Here is a tiny trained network, its code and every weight. The questions are about switching its units off for an input and a target symbol, where a switched-off unit gives its printed mean instead of its output.

import numpy as np


def w(rows, s, z=0):
    codes = np.array(rows[::2]) - 128.0
    scale = np.full(codes.shape[1], s)
    scale[-1] = z or s
    return codes * scale


def norm(h):
    return h / np.sqrt((h * h).mean(-1, keepdims=True) + 1e-5)


def f(y):
    return np.maximum(y, 0)


def softmax(a):
    e = np.exp(a - a.max(-1, keepdims=True))
    return e / e.sum(-1, keepdims=True)


def log_softmax(a):
    a = a - a.max(-1, keepdims=True)
    return a - np.log(np.exp(a).sum(-1, keepdims=True))


def net(x, mask):
    ids = ['ΓΘΣαεζλμξπφψω'.index(c) for c in x.split()]
    T = len(ids)
    res = E[ids] + P[:T]
    u = 0
    for l in range(2):
        q, k, v = (norm(res) @ M[l].T for M in (Q, K, V))
        z = softmax(np.where(np.tri(T) > 0, q @ k.T / 4**0.5, -1e9)) @ v
        res = res + np.where(mask[u], z, O[l][:, -1]) @ O[l][:, :-1]
        u += 1
        y = f(norm(res) @ A[l][:, :-1].T + A[l][:, -1])
        res = res + np.where(mask[u : u + 16], y, B[l][:, -1]) @ B[l][:, :-1]
        u += 16
    return log_softmax(norm(res)[-1] @ U[:, :-1].T + U[:, -1])


Q, K, V, O, A, B = {}, {}, {}, {}, {}, {}
E = w([
[153,63,82,255,255],'Γ',
[142,107,154,70,166],'Θ',
[105,162,106,187,131],'Σ',
[110,29,147,94,64],'α',
[161,164,43,168,80],'ε',
[155,122,170,104,168],'ζ',
[158,140,165,104,172],'λ',
[85,119,96,110,57],'μ',
[159,145,166,106,174],'ξ',
[92,146,164,92,89],'π',
[221,119,59,68,164],'φ',
[141,169,143,62,82],'ψ',
[82,204,142,109,127],'ω',
],0.024)
P = w([
[55,120,83,8,189],'0',
[87,120,103,62,166],'1',
[101,126,113,91,157],'2',
[121,132,131,115,155],'3',
[123,136,130,99,96],'4',
[133,138,144,116,90],'5',
[147,143,156,129,87],'6',
[154,145,165,142,81],'7',
[165,145,173,156,79],'8',
[172,145,181,165,74],'9',
[180,136,190,182,69],'10',
[186,148,191,185,68],'11',
[195,144,199,200,65],'12',
],0.014)
Q[0] = w([
[199,112,207,122,152],'0.h0',
[32,183,159,227,174],'0.h0',
[153,21,78,170,77],'0.h0',
[89,118,68,111,252],'0.h0',
],0.034)
K[0] = w([
[150,99,195,128,189],'0.h0',
[4,143,144,184,146],'0.h0',
[192,58,61,177,96],'0.h0',
[61,119,63,70,223],'0.h0',
],0.033)
V[0] = w([
[153,131,137,84,156],'0.h0',
[125,110,3,83,139],'0.h0',
[62,72,60,216,77],'0.h0',
[109,102,137,166,113],'0.h0',
],0.0057)
O[0] = w([
[170,136,168,112,133,160],'0.h0',
[123,59,34,181,98,66],'0.h0',
[5,46,3,189,85,4],'0.h0',
[86,104,118,133,117,98],'0.h0',
],0.0062,0.0022)
A[0] = w([
[126,189,106,137,170,82],'0.n0',
[61,156,168,110,114,119],'0.n1',
[48,121,160,253,187,91],'0.n2',
[167,157,116,113,74,143],'0.n3',
[187,124,117,138,170,83],'0.n4',
[211,90,73,159,130,117],'0.n5',
[40,177,142,138,117,203],'0.n6',
[97,95,141,143,228,56],'0.n7',
[100,211,60,166,80,177],'0.n8',
[203,99,119,165,143,25],'0.n9',
[178,82,131,118,147,62],'0.n10',
[135,171,88,75,115,125],'0.n11',
[110,150,155,176,85,253],'0.n12',
[158,124,35,149,174,93],'0.n13',
[148,97,109,117,113,101],'0.n14',
[129,186,136,130,81,88],'0.n15',
],0.02,0.0038)
B[0] = w([
[102,110,162,103,113,161],'0.n0',
[166,97,131,124,123,202],'0.n1',
[103,124,28,185,203,206],'0.n2',
[161,135,138,120,99,219],'0.n3',
[135,167,171,106,173,185],'0.n4',
[164,169,109,98,127,179],'0.n5',
[124,84,189,120,149,222],'0.n6',
[127,153,113,123,195,157],'0.n7',
[4,135,94,124,68,254],'0.n8',
[157,160,169,115,129,162],'0.n9',
[157,138,149,108,105,181],'0.n10',
[164,107,120,123,144,193],'0.n11',
[113,144,134,140,113,243],'0.n12',
[177,142,124,76,157,185],'0.n13',
[103,112,135,104,79,171],'0.n14',
[164,125,147,150,118,206],'0.n15',
],0.043,0.008)
Q[1] = w([
[138,205,96,123,81],'1.h0',
[124,160,154,164,120],'1.h0',
[240,116,105,208,5],'1.h0',
[98,183,84,103,174],'1.h0',
],0.023)
K[1] = w([
[126,174,120,118,96],'1.h0',
[122,140,104,139,112],'1.h0',
[128,212,185,252,73],'1.h0',
[129,128,80,85,158],'1.h0',
],0.023)
V[1] = w([
[181,137,1,229,166],'1.h0',
[8,210,168,143,92],'1.h0',
[168,224,48,7,67],'1.h0',
[173,58,51,167,30],'1.h0',
],0.02)
O[1] = w([
[43,165,47,249,87,4],'1.h0',
[71,96,79,52,212,104],'1.h0',
[177,212,85,66,86,164],'1.h0',
[191,71,29,155,81,136],'1.h0',
],0.02,0.021)
A[1] = w([
[70,84,96,161,136,88],'1.n0',
[127,49,211,194,154,34],'1.n1',
[194,188,93,209,253,86],'1.n2',
[130,111,116,156,204,23],'1.n3',
[160,178,113,154,57,148],'1.n4',
[111,110,188,110,166,120],'1.n5',
[161,161,110,105,128,136],'1.n6',
[148,183,176,119,154,80],'1.n7',
[65,177,56,122,222,182],'1.n8',
[154,89,138,176,59,159],'1.n9',
[146,129,64,79,118,119],'1.n10',
[111,138,179,104,93,120],'1.n11',
[217,134,124,144,203,2],'1.n12',
[210,121,136,228,119,29],'1.n13',
[191,131,150,96,135,80],'1.n14',
[130,125,190,149,99,73],'1.n15',
],0.025,0.005)
B[1] = w([
[78,119,163,164,94,155],'1.n0',
[188,101,135,143,192,165],'1.n1',
[250,140,95,135,255,158],'1.n2',
[137,170,84,143,104,140],'1.n3',
[153,130,91,95,173,166],'1.n4',
[86,144,115,133,123,200],'1.n5',
[120,133,114,130,163,188],'1.n6',
[102,79,104,120,71,200],'1.n7',
[27,82,164,162,64,187],'1.n8',
[105,131,134,149,69,175],'1.n9',
[109,154,129,155,134,177],'1.n10',
[181,148,131,153,154,204],'1.n11',
[114,101,127,147,33,192],'1.n12',
[57,177,132,150,71,157],'1.n13',
[68,135,127,153,138,255],'1.n14',
[94,146,130,142,123,172],'1.n15',
],0.055,0.016)
U = w([
[158,136,70,176,164,247],'Γ',
[125,224,157,159,127,106],'Θ',
[17,101,68,220,146,76],'Σ',
[205,36,84,96,41,125],'α',
[84,186,4,74,120,94],'ε',
[123,186,169,113,150,117],'ζ',
[129,181,168,110,148,121],'λ',
[101,43,76,55,155,128],'μ',
[116,179,180,93,156,108],'ξ',
[204,103,181,240,89,108],'π',
[226,183,131,69,110,184],'φ',
[178,217,64,211,30,91],'ψ',
[186,61,179,109,176,174],'ω',
],0.015,0.011)

Each question gives the input, a string of symbols that net reads in full, and the target symbol t.
The units are the heads (4 rows each of Q, K, V and O) and the neurons (one row each of A and B). Each row of codes is followed by its name. A weight is (code - 128) times the scale printed after its matrix; where a second scale follows, it is the last column's (O, A, B and U).
mask holds one flag per unit, layer by layer, with each layer's heads first. A switched-off unit (its flag False) gives its mean, the last column of its rows in O or B, instead of its output. The means were averaged over made-up inputs and are rounded, as every weight is.
A unit's drop is (log p(t) with every unit on - log p(t) with that unit switched off) / (log p(t) with every unit on - log p(t) with every unit switched off).
The circuit of an input: a set's keep is (log p(t) with only the set's units on - log p(t) with every unit switched off) / (log p(t) with every unit on - log p(t) with every unit switched off). Starting from the 12 units with the biggest drops (on a tie, the unit counted first), units are removed one at a time, each time the one whose removal leaves the highest keep (on an exact tie, the one counted first), for as long as the keep stays at least 0.8.
units of the circuit, in order: the units of the circuit, biggest drop first
most important unit: the unit with the biggest drop
top k neurons: the k neurons with the biggest drops, biggest first
top k neurons in layer l: the k neurons of layer l with the biggest drops, biggest first
input ξ Γ Σ ε ε ω Σ π, target π: top 3 neurons in layer 0 -> 0.n6, 0.n8, 0.n1
input ψ α ψ Γ μ μ, target ψ: units of the circuit, in order -> 0.n8, 0.n6, 1.h0
input α ω λ, target α: top 3 neurons -> 0.n2, 0.n8, 1.n12
input ψ φ ξ ψ φ Σ Θ, target ψ: units of the circuit, in order -> 1.h0
input α π ψ ε ζ φ Θ ξ π α α, target π: top 4 neurons -> 0.n8, 0.n4, 0.n12, 0.n15
input π α Σ Θ ξ μ Γ, target Γ: units of the circuit, in order -> 1.n2, 0.n2
input α π λ α, target π: top 4 neurons -> 0.n8, 0.n12, 0.n3, 0.n5
input ψ Γ λ ε ξ α α ξ α, target ξ: top 2 neurons in layer 0 -> 0.n15, 0.n14
input α Γ α ψ Γ α λ, target ψ: units of the circuit, in order -> 0.n6, 0.n8, 1.h0
input Θ Θ ζ, target Θ: top 3 neurons -> 0.n2, 0.n8, 0.n6
input ξ π ψ φ ζ α, target φ: top 2 neurons in layer 0 -> 0.n11, 0.n6
input μ ξ μ, target μ: top 2 neurons -> 0.n2, 0.n8
input ε Σ ξ ω ξ Σ ω Θ ξ Σ α μ α, target μ: top 3 neurons in layer 0 -> 0.n2, 0.n15, 0.n14
input Θ α μ α ω ξ ε α α ω α, target ω: top 2 neurons -> 0.n15, 0.n8
input π ψ ξ, target π: top 3 neurons in layer 0 -> 0.n8, 0.n1, 0.n6
input π φ Σ μ α π Θ μ Σ ψ Σ α, target ψ: top 2 neurons -> 0.n4, 0.n6
input ε π ζ λ, target ε: most important unit -> 0.n13
input Θ α ξ ψ μ α Γ ε ψ ω α α, target ω: top 2 neurons -> 0.n8, 0.n15
input α α ψ ε ψ Θ φ α π μ Θ, target α: top 4 neurons -> 0.n8, 0.n2, 1.n12, 1.n7
input ψ μ μ ζ, target ψ: most important unit -> 1.h0
input ξ λ ξ Θ λ Σ λ Σ Σ Σ Θ α, target α: top 3 neurons in layer 0 -> 0.n12, 0.n8, 0.n6
input Γ ψ Σ Θ, target Γ: top 3 neurons -> 0.n8, 1.n2, 0.n7
input Γ Σ ξ, target Γ: top 2 neurons in layer 1 -> 1.n2, 1.n14
input Σ ξ α ψ μ Θ Σ φ μ μ μ Γ Θ, target μ: top 2 neurons in layer 0 -> 0.n8, 0.n2
input Σ α α α, target α: top 2 neurons in layer 0 -> 0.n8, 0.n6
input Θ ζ Θ Θ, target Θ: top 2 neurons -> 0.n2, 0.n8
input ω Γ α λ, target ω: most important unit -> 0.n11
input μ λ Σ Θ, target μ: top 2 neurons -> 0.n2, 0.n8
